Each row is followed by its group and then its class within the group.
[-14.8   3.1   5.7 -21.9 -11.0  -7.5   5.2  -1.2 -33.8  15.6   6.3   0.1
  -1.9   7.1   6.9 -24.3   2.9  -0.6  -3.5  -2.3  -4.7  31.2  -2.2  10.4
 -27.8  10.6]
<89> rt
[  4.2  -3.5   9.4 -12.1   3.2  13.2  -8.0 -20.8   7.4   1.1   8.4   5.4
   6.3  13.1  -7.2  25.5   2.5   1.9  25.4  -0.3 -27.5 -12.1   1.9 -10.8
   1.5   8.8]
<92> fb
[-14.3  -6.6   0.9  11.0  -0.3  15.4   4.4  65.6 -34.2   9.0   8.8  35.0
   4.6  -6.3  23.3   7.2  -8.9   2.3  10.1  -5.7 -12.5  -9.5  11.9   2.4
  -0.1  18.8]
<92> fs
[  0.8  15.2   7.1 -19.6  -9.7  -7.4  -5.2 -34.0  -5.4   6.9   1.4  -5.9
   5.9  16.2 -12.5  -9.1   5.4  -1.3   8.0  -0.5 -19.1  12.9  -8.4  -6.3
   0.2   6.1]
<88> Hs
[-10.9  -2.2   5.9  -3.5  -1.3  -6.3  -3.9 -13.6 -10.8   3.1   5.1   6.5
   1.1   8.9 -19.4 -24.7   4.8  -3.0   8.6   4.1  -4.6  18.8   1.3  -6.6
   4.3   7.0]
<89> sg
[-12.8   1.1  18.7   3.2   2.8   9.0  -2.0 -34.2 -10.8  12.3  11.7  -8.6
   5.3   9.0 -11.8  11.7   6.6  -0.2  16.3  -4.7 -36.2  -0.4   7.2  13.3
  -0.8  -5.0]
<92> fb
[-10.5   1.9  10.4  -7.0  -7.3  -9.3   4.4 -16.2  -6.4  -0.6   0.5  24.4
   0.5   4.6  14.9  -9.0   0.9  -1.2   1.5  -1.9 -11.3  12.2  -3.8   9.1
  -3.0  -3.3]
<88> Hs
[-11.3   1.3  17.5  -9.6 -20.3  -7.1  -2.8 -28.8   2.8   3.9  -5.0  -2.5
  -3.7  17.5   0.5 -17.6   8.7   1.9   4.5   3.9 -38.1   2.1   5.7  17.7
  -3.0   0.3]
<88> Hs
[-15.4   0.5  31.2 -18.2  -9.8  -9.8 -13.2 -40.5  -2.1  17.6  -1.8   4.3
   9.3  34.0  -6.5 -15.6   7.8   0.7  10.0   6.8 -46.4 -10.3  -9.0  14.1
  -4.1  -1.6]
<88> tl
[-10.2   2.8  11.9  -7.5  -5.9  -2.1  -4.3 -13.2 -10.0   5.5   4.1   5.4
   4.5   6.9  -5.7  -5.2  -7.1   0.4   4.1  -0.5 -33.1   4.4   1.2   2.9
  -2.9  10.1]
<88> tl
[  1.6  -1.0   5.1   5.1   4.2  11.9   1.3  68.2  -5.8  10.4  31.0  38.3
   5.2  -4.9  14.5   8.1   5.0  13.6  15.6  -5.1 -31.7  -3.5   9.8   8.2
  -3.2  12.1]
<92> fb
[-17.8  -8.9   1.2  -3.5 -33.5  -6.4 -19.7  24.7   9.5   6.7   3.0  22.2
   3.8  -4.1   8.7 -23.3   3.2 -30.0  -8.8   2.9 -12.6   3.7   3.5  -7.1
  -1.4   3.6]
<89> sg
[ -6.0  -0.3  16.8 -14.6 -10.5  -4.0  -0.1 -15.2  -4.3  10.4   7.9  16.3
   2.6   4.2  -7.1 -25.9   9.1  -4.2  10.4  -0.9 -40.0   1.2   7.9   5.3
   0.8  14.5]
<88> tl
[-40.5   3.3  20.5 -26.3 -18.4  -6.4   7.7  -6.7 -27.3  10.2  12.8   4.5
 -11.7   8.4  15.7 -35.4   7.7  -0.1  -5.5  18.9 -20.4  46.0  -0.3  14.5
  -4.7   5.7]
<89> rt
[-19.4   4.7  25.0 -16.2  -9.3 -10.7   0.2 -42.5 -15.5  13.7  10.2   1.7
   0.5  14.0  -5.2 -28.4  17.0 -13.4  -6.4   1.0 -35.4  13.6  -1.6   7.2
 -11.6  10.0]
<89> sg
[ -4.0  -1.3   2.9 -13.3  -0.7  23.8  -1.8  18.4  -3.4   5.1   8.1  11.1
  17.5  -7.1  -3.4  19.0  14.1   6.6  13.9  -2.1 -34.1   6.2   7.3  -5.4
  -0.3  16.0]
<92> fb
[-34.3   2.5  20.2 -14.2 -15.4  -8.0   0.8  -2.1 -23.7   8.7   4.7   9.0
   5.7  13.3  13.2 -24.7  17.1  -6.4  -9.3   4.6 -37.0  24.3  -0.6  10.7
  -4.9  14.1]
<89> rt

Each row is followed by its group and then its class within the group.
[ 16.1 -10.6 -27.9 -41.1  -3.1   2.2   5.5  -9.4  16.3  -1.3  -4.3  11.5
  17.9   5.1  -7.1   9.5   0.3  -0.7   3.9  19.1  -3.2  -5.4   7.0 -12.2
  -5.5 -14.8]
[58] T
[  6.8  -4.9   0.5   2.2  13.1   4.0   7.5 -20.3  19.8  -7.1   2.5  -1.7
  23.2 -12.6 -19.5  -7.7   1.6  -4.8  -1.7 -12.1   0.1  -3.1 -13.5  -4.1
  -5.0   6.1]
[59] S
[ 30.4 -17.1 -41.1 -21.8   6.9   0.8 -13.6   8.1  23.2   1.5  -0.9   2.8
   4.0   8.5 -12.5   9.0   1.9   1.9   6.4  36.8  -5.1  -6.5   6.3 -23.0
  -4.1 -12.1]
[58] F
[ 16.0  -8.6  -9.4   5.7  25.6   5.6   2.2 -17.5  21.5  -7.7   5.9  -7.6
  21.9 -15.6 -27.8  -6.0   6.1  -7.3   0.7  -0.2  -1.4  -5.0 -12.0 -12.1
  -9.0   5.6]
[59] N
[ 12.3   0.5   0.4  -2.7  19.4   3.2   0.7 -18.1  16.9  -6.7   0.8 -13.0
  27.6 -13.1 -25.0   0.3   7.4  -5.7  -1.6   0.1  -0.2  -2.1  -1.5  -9.7
  -5.0  -0.5]
[59] S
[ 22.4 -10.5 -35.8 -58.6  -1.9   1.7   1.4  -3.1  16.4  -1.1  -1.6  25.1
  20.5   4.2  -8.9  11.3   1.9  -0.4   5.5  31.6  -4.7  -8.1   9.3 -19.9
  -5.4 -20.7]
[58] T
[ 12.7  -9.0 -14.9 -45.6   0.4   3.0   0.8  -7.8   9.4  -0.8 -11.0  -2.6
  20.1   5.3  -7.4  17.4   1.5   0.1   0.7  22.6  -5.2  -3.3  20.4 -10.7
  -0.9 -22.2]
[58] P
[ 23.3 -11.9 -16.6  -9.7  31.5   6.4  -7.4 -12.7  27.6  -6.6   5.0   0.5
  31.1 -16.7 -39.4  -4.2  11.1  -9.4   1.4  15.2  -3.7  -6.7  -9.8 -21.2
  -9.4   4.5]
[59] N
[ 12.4  -5.3 -11.6  10.5  21.2   0.4  -8.8  -2.0  13.7  -2.3  13.5   3.4
   8.4  -9.4 -20.8  -7.3   5.3  -2.3  -0.3   5.2   0.0  -2.7 -12.3  -9.1
  -7.0   7.0]
[59] A
[ 21.0 -10.3 -41.8 -55.0  -7.1   0.8  -0.7   6.7  10.5   2.9  -1.4  23.8
  11.8   7.9  -0.1  14.1   2.8   0.9   6.2  34.5  -4.2  -5.9  10.6 -14.3
  -7.6 -21.3]
[58] F
[ 12.2  -8.3   1.9  -2.5  15.7   8.7   2.2 -26.9  26.6  -8.4  -2.3  -9.5
  27.4 -11.9 -28.7  -7.3  -2.1  -3.3  -1.0  -7.8  -2.2  -4.2 -15.6 -10.1
   0.7   6.2]
[59] S
[  8.2  -4.4  -3.0  -3.5  23.2   6.3   2.2 -16.0  16.2  -6.3   5.3   1.2
  29.7 -19.3 -28.1  -7.4  10.1  -5.9  -2.4  -2.3  -1.4  -2.6 -10.4  -9.5
  -9.4   4.8]
[59] N
[ 28.2 -16.0 -38.1 -59.4  -7.9   1.9   0.0  -3.7  24.5   3.4 -10.8  15.4
  13.8  11.6  -7.8  11.6  -4.6   4.0   7.0  37.6  -7.6  -7.6   8.0 -21.3
  -1.7 -19.5]
[58] T
[ 32.6 -21.4 -50.5 -34.4   5.3   2.3  -8.3   1.0  24.1   0.6  -5.7  -3.2
   7.0  15.3  -6.2  18.5   2.3   2.9  10.7  41.4  -7.2  -8.2  19.0 -20.1
  -6.0 -24.4]
[58] F
[ 10.8  -4.2  -6.7 -11.6  17.1   5.8   3.7 -10.0  16.7  -5.1   4.5   6.9
  28.8 -12.5 -25.5  -5.1   7.1  -2.4  -0.8   3.4  -2.1  -3.4  -7.7 -10.7
  -7.1   1.4]
[59] S
[ 10.0  -9.7   5.3   9.9  16.2   4.4   3.5 -25.6  21.9 -10.3  -0.6 -28.8
  21.2  -8.7 -22.4  -3.0   2.3  -4.5  -2.9 -10.1  -2.9  -0.5  -4.5  -4.8
   1.0   2.9]
[59] S
[ 20.1 -11.3 -36.8 -56.2   0.3   1.4  -2.8   5.4   8.9   2.7  -4.6  19.8
  16.5   5.2  -5.9  16.7   5.0   2.1   5.0  36.5  -4.7  -5.8  16.0 -17.1
  -5.0 -23.3]
[58] T
[  8.6  -1.4  -4.5 -25.7  13.9   5.7   6.2 -18.9  14.5  -6.2   2.7   9.4
  35.8 -15.0 -24.6  -0.8   8.1  -3.8  -1.9   1.5  -0.9  -4.7  -3.9  -7.0
  -6.4  -3.8]
[59] S
[ 17.6 -14.3 -11.2  16.8  24.8   5.1   2.0 -20.4  28.5  -6.9   4.4 -19.3
  22.5 -11.7 -27.3  -2.6   6.9  -5.5   0.3  -3.6  -1.7  -4.7  -6.8  -9.4
  -5.4   4.3]
[59] N
